Here is a tiny trained network, its code and every weight. The questions are about switching its units off for an input and a target symbol, where a switched-off unit gives its printed mean instead of its output.

import numpy as np


def w(rows, s, z=0):
    codes = np.array(rows[::2]) - 128.0
    scale = np.full(codes.shape[1], s)
    scale[-1] = z or s
    return codes * scale


def norm(h):
    return h / np.sqrt((h * h).mean(-1, keepdims=True) + 1e-5)


def f(y):
    return np.maximum(y, 0)


def softmax(a):
    e = np.exp(a - a.max(-1, keepdims=True))
    return e / e.sum(-1, keepdims=True)


def log_softmax(a):
    a = a - a.max(-1, keepdims=True)
    return a - np.log(np.exp(a).sum(-1, keepdims=True))


def net(x, mask):
    ids = ['αβγδεζηθμξπστφω'.index(c) for c in x.split()]
    T = len(ids)
    res = E[ids] + P[:T]
    u = 0
    for l in range(2):
        r = norm(res)
        for j in range(3):
            rows = slice(2 * j, 2 * j + 2)
            q, k, v = (r @ M[l][rows].T for M in (Q, K, V))
            z = softmax(np.where(np.tri(T) > 0, q @ k.T / 2**0.5, -1e9)) @ v
            o = O[l][rows]
            res = res + np.where(mask[u + j], z, o[:, -1]) @ o[:, :-1]
        u += 3
        y = f(norm(res) @ A[l][:, :-1].T + A[l][:, -1])
        res = res + np.where(mask[u : u + 12], y, B[l][:, -1]) @ B[l][:, :-1]
        u += 12
    return log_softmax(norm(res)[-1] @ U[:, :-1].T + U[:, -1])


Q, K, V, O, A, B = {}, {}, {}, {}, {}, {}
E = w([
[92,91,107,111,213,161,112,51],'α',
[133,156,96,72,109,182,103,111],'β',
[130,82,87,81,142,175,64,118],'γ',
[203,158,138,74,151,180,35,128],'δ',
[99,17,149,152,149,175,68,109],'ε',
[65,105,201,158,61,232,130,148],'ζ',
[93,172,138,170,234,162,144,42],'η',
[24,165,128,122,152,121,76,117],'θ',
[73,31,126,111,91,221,129,68],'μ',
[73,71,125,100,147,53,199,143],'ξ',
[68,126,70,210,118,134,174,88],'π',
[71,59,167,165,160,182,111,29],'σ',
[98,154,232,151,177,83,154,93],'τ',
[99,64,157,181,252,158,79,140],'φ',
[123,109,170,191,217,135,82,23],'ω',
],0.017)
P = w([
[239,135,138,107,161,231,222,142],'0',
[23,136,63,148,254,251,84,191],'1',
[27,132,67,131,251,198,90,153],'2',
[42,139,55,112,241,157,95,110],'3',
[28,138,89,126,213,145,111,132],'4',
[46,145,68,103,214,104,112,92],'5',
[48,144,70,89,181,89,127,78],'6',
[56,149,90,96,154,67,122,72],'7',
[41,141,97,80,122,71,139,80],'8',
[33,122,125,75,95,61,140,87],'9',
[29,107,124,52,81,52,152,75],'10',
],0.0053)
Q[0] = w([
[104,120,168,78,157,121,136,106],'L0H1',
[86,144,151,122,135,120,87,58],'L0H1',
[1,108,125,92,176,163,58,45],'L0H2',
[26,95,152,61,189,155,103,60],'L0H2',
[131,143,142,118,126,166,66,96],'L0H3',
[94,99,132,157,131,181,127,49],'L0H3',
],0.041)
K[0] = w([
[97,139,189,48,137,75,142,179],'L0H1',
[77,165,136,131,84,32,101,93],'L0H1',
[96,139,93,126,111,20,152,171],'L0H2',
[57,112,141,117,81,19,156,121],'L0H2',
[56,178,105,125,111,47,21,149],'L0H3',
[77,107,123,129,83,4,195,146],'L0H3',
],0.027)
V[0] = w([
[60,178,118,156,83,114,76,81],'L0H1',
[214,74,56,170,127,226,167,105],'L0H1',
[37,132,5,213,115,164,73,134],'L0H2',
[45,186,174,139,144,173,34,81],'L0H2',
[147,78,175,179,107,109,103,66],'L0H3',
[44,111,157,66,154,117,87,133],'L0H3',
],0.02)
O[0] = w([
[121,138,148,108,180,223,150,187,177],'L0H1',
[93,61,218,107,27,68,166,98,16],'L0H1',
[184,129,184,12,243,157,191,146,252],'L0H2',
[142,141,254,209,182,212,125,151,151],'L0H2',
[200,79,70,146,129,141,162,58,98],'L0H3',
[97,147,100,122,176,161,33,99,254],'L0H3',
],0.0098,0.016)
A[0] = w([
[127,132,152,118,92,102,168,125,145],'L0N1',
[177,110,72,110,114,72,115,237,117],'L0N2',
[213,15,130,189,174,81,87,186,110],'L0N3',
[162,161,165,55,39,185,120,157,116],'L0N4',
[122,93,98,215,158,79,88,163,115],'L0N5',
[57,91,102,160,129,134,121,167,88],'L0N6',
[203,133,177,159,110,118,16,167,36],'L0N7',
[164,160,118,249,150,96,102,218,6],'L0N8',
[120,97,120,160,219,49,112,93,145],'L0N9',
[156,53,130,113,85,214,146,157,3],'L0N10',
[131,104,133,155,132,57,138,204,150],'L0N11',
[118,85,123,131,146,74,137,127,40],'L0N12',
],0.017,0.004)
B[0] = w([
[102,90,126,132,161,152,124,185,153],'L0N1',
[4,123,97,179,153,112,151,92,201],'L0N2',
[156,103,114,184,187,67,100,185,150],'L0N3',
[175,172,132,194,82,135,126,206,171],'L0N4',
[165,145,90,88,82,83,131,131,204],'L0N5',
[179,169,104,113,184,107,151,96,183],'L0N6',
[207,119,78,69,150,162,195,169,160],'L0N7',
[247,125,76,143,137,184,74,25,162],'L0N8',
[75,143,167,160,82,146,134,164,254],'L0N9',
[122,198,79,59,130,117,108,15,171],'L0N10',
[162,180,142,101,88,125,122,117,141],'L0N11',
[116,104,131,89,124,136,119,117,147],'L0N12',
],0.02,0.0069)
Q[1] = w([
[100,172,17,36,173,34,196,254],'L1H1',
[180,152,214,171,165,111,123,235],'L1H1',
[67,87,39,199,196,60,127,119],'L1H2',
[121,228,54,35,98,97,197,197],'L1H2',
[123,109,151,134,149,128,132,119],'L1H3',
[148,150,126,140,107,114,126,111],'L1H3',
],0.022)
K[1] = w([
[123,51,128,91,76,49,254,196],'L1H1',
[139,154,140,123,228,175,183,215],'L1H1',
[142,61,138,201,91,65,54,91],'L1H2',
[158,140,165,65,47,46,206,146],'L1H2',
[133,134,133,105,129,142,92,134],'L1H3',
[112,140,129,115,132,134,96,135],'L1H3',
],0.028)
V[1] = w([
[73,173,167,157,143,148,67,174],'L1H1',
[173,47,119,69,136,152,3,161],'L1H1',
[60,78,130,106,115,200,84,107],'L1H2',
[91,93,132,141,215,58,156,106],'L1H2',
[33,138,91,216,140,68,183,119],'L1H3',
[165,72,205,141,105,120,15,113],'L1H3',
],0.031)
O[1] = w([
[102,103,63,148,88,208,101,204,120],'L1H1',
[125,195,47,54,203,58,78,192,123],'L1H1',
[61,165,108,49,151,148,103,42,253],'L1H2',
[125,9,124,169,139,154,86,106,151],'L1H2',
[118,101,5,146,106,69,197,97,81],'L1H3',
[112,207,227,181,104,89,52,109,18],'L1H3',
],0.015,0.0051)
A[1] = w([
[163,73,135,72,68,146,42,127,49],'L1N1',
[65,96,136,252,141,207,202,143,112],'L1N2',
[123,223,156,178,177,68,120,75,216],'L1N3',
[81,19,94,108,116,145,98,172,104],'L1N4',
[226,122,181,58,90,176,47,144,205],'L1N5',
[54,222,67,50,84,107,97,202,64],'L1N6',
[111,193,168,186,202,182,102,121,255],'L1N7',
[113,54,118,172,218,96,59,41,107],'L1N8',
[162,159,117,128,92,129,179,231,197],'L1N9',
[32,88,120,93,179,45,56,181,7],'L1N10',
[204,34,185,9,169,94,218,155,45],'L1N11',
[9,138,182,175,67,79,75,161,183],'L1N12',
],0.019,0.0041)
B[1] = w([
[134,209,140,127,111,60,130,174,138],'L1N1',
[236,199,122,91,144,124,6,121,170],'L1N2',
[142,211,77,80,169,161,93,155,180],'L1N3',
[96,163,137,93,199,140,174,164,164],'L1N4',
[165,149,40,151,130,71,180,73,229],'L1N5',
[173,59,236,157,39,150,148,143,194],'L1N6',
[95,61,93,140,45,62,187,109,254],'L1N7',
[82,149,233,196,110,113,190,184,190],'L1N8',
[48,120,157,153,206,86,108,137,160],'L1N9',
[208,73,142,97,100,125,42,80,159],'L1N10',
[231,36,178,67,164,157,214,96,178],'L1N11',
[141,53,55,82,170,224,168,145,156],'L1N12',
],0.023,0.019)
U = w([
[47,57,141,102,119,167,82,81,177],'α',
[92,107,149,153,74,157,158,202,216],'β',
[178,106,106,55,71,115,69,153,97],'γ',
[135,189,154,126,150,59,160,199,115],'δ',
[118,96,145,139,197,39,44,89,162],'ε',
[120,194,128,134,55,202,183,92,3],'ζ',
[165,103,117,187,108,211,74,37,59],'η',
[94,150,99,122,224,206,120,154,158],'θ',
[78,198,141,49,169,94,134,57,31],'μ',
[88,89,38,156,113,77,159,104,195],'ξ',
[182,67,140,107,176,132,200,106,136],'π',
[45,146,182,205,174,132,162,73,159],'σ',
[222,182,45,160,153,108,91,105,27],'τ',
[131,45,113,158,161,89,65,188,182],'φ',
[164,117,155,252,141,105,109,105,202],'ω',
],0.011,0.003)

Each question gives the input, a string of symbols that net reads in full, and the target symbol t.
The units are the heads (2 rows each of Q, K, V and O) and the neurons (one row each of A and B). Each row of codes is followed by its name. A weight is (code - 128) times the scale printed after its matrix; where a second scale follows, it is the last column's (O, A, B and U).
mask holds one flag per unit, layer by layer, with each layer's heads first. A switched-off unit (its flag False) gives its mean, the last column of its rows in O or B, instead of its output. The means were averaged over made-up inputs and are rounded, as every weight is.
A unit's drop is (log p(t) with every unit on - log p(t) with that unit switched off) / (log p(t) with every unit on - log p(t) with every unit switched off).
The circuit of an input: a set's keep is (log p(t) with only the set's units on - log p(t) with every unit switched off) / (log p(t) with every unit on - log p(t) with every unit switched off). Starting from the 12 units with the biggest drops (on a tie, the unit counted first), units are removed one at a time, each time the one whose removal leaves the highest keep (on an exact tie, the one counted first), for as long as the keep stays at least 0.8.
circuit, biggest first: the units of the circuit, biggest drop first
most important unit: the unit with the biggest drop
top k neurons: the k neurons with the biggest drops, biggest first
top k neurons in layer l: the k neurons of layer l with the biggest drops, biggest first
heads that matter: for each layer, one digit per head in row order, 1 if its drop is at least 0.15 and else 0, layers parted by /
input μ μ μ ζ π ξ ξ ω μ, target ξ: most important unit => L1H3
input τ ω θ, target θ: circuit, biggest first => L0H2, L1H1
input μ ζ σ, target σ: heads that matter => 111 / 000
input μ μ μ, target μ: heads that matter => 100 / 001
input δ ξ ε τ φ π ξ ω η β, target ξ: heads that matter => 111 / 001
input ξ φ β θ ζ φ δ π η θ ξ, target ξ: heads that matter => 010 / 001
input β ξ η μ β δ μ ζ π, target β: top 2 neurons => L1N6, L0N1
input β τ σ ξ η, target β: top 2 neurons in layer 1 => L1N6, L1N5
input ε μ α ζ α μ γ ω, target ω: top 2 neurons => L0N3, L1N7
input τ μ β γ ω φ π μ ξ ε, target τ: top 4 neurons => L0N2, L1N2, L0N8, L0N6
input ω β δ θ θ ζ ζ α α ξ, target ω: heads that matter => 111 / 110
input ξ μ μ θ ε β γ γ π φ, target ξ: heads that matter => 010 / 001
input θ μ δ ξ, target θ: top 4 neurons => L1N4, L1N7, L1N2, L0N9
input τ δ μ β σ φ γ α, target τ: most important unit => L0H2
input μ α γ ζ σ π ξ β ζ, target μ: heads that matter => 111 / 110
input β γ ξ, target β: top 2 neurons => L1N6, L0N4
input η δ σ π μ σ π σ μ ξ η, target η: heads that matter => 001 / 100
input φ ζ α η μ τ δ φ ξ, target φ: heads that matter => 100 / 010
input ξ δ π ξ ζ σ ω β, target ξ: heads that matter => 110 / 001
input ξ μ μ μ β μ ω σ τ π, target ξ: circuit, biggest first => L0H2
input θ ξ π π, target θ: top 2 neurons => L0N6, L1N4
input δ γ σ μ γ μ ζ μ φ ζ, target ζ: heads that matter => 110 / 111
input τ σ ξ ζ ζ γ η γ, target τ: top 3 neurons => L1N2, L0N2, L0N8
input τ ξ τ, target τ: top 3 neurons => L1N2, L0N9, L0N2
input δ α β μ, target μ: heads that matter => 101 / 001
input π τ ω β, target τ: heads that matter => 010 / 000
input μ π ζ ζ θ π θ γ ω, target θ: most important unit => L0H2
input η θ π π θ ω α μ ξ, target η: heads that matter => 011 / 100
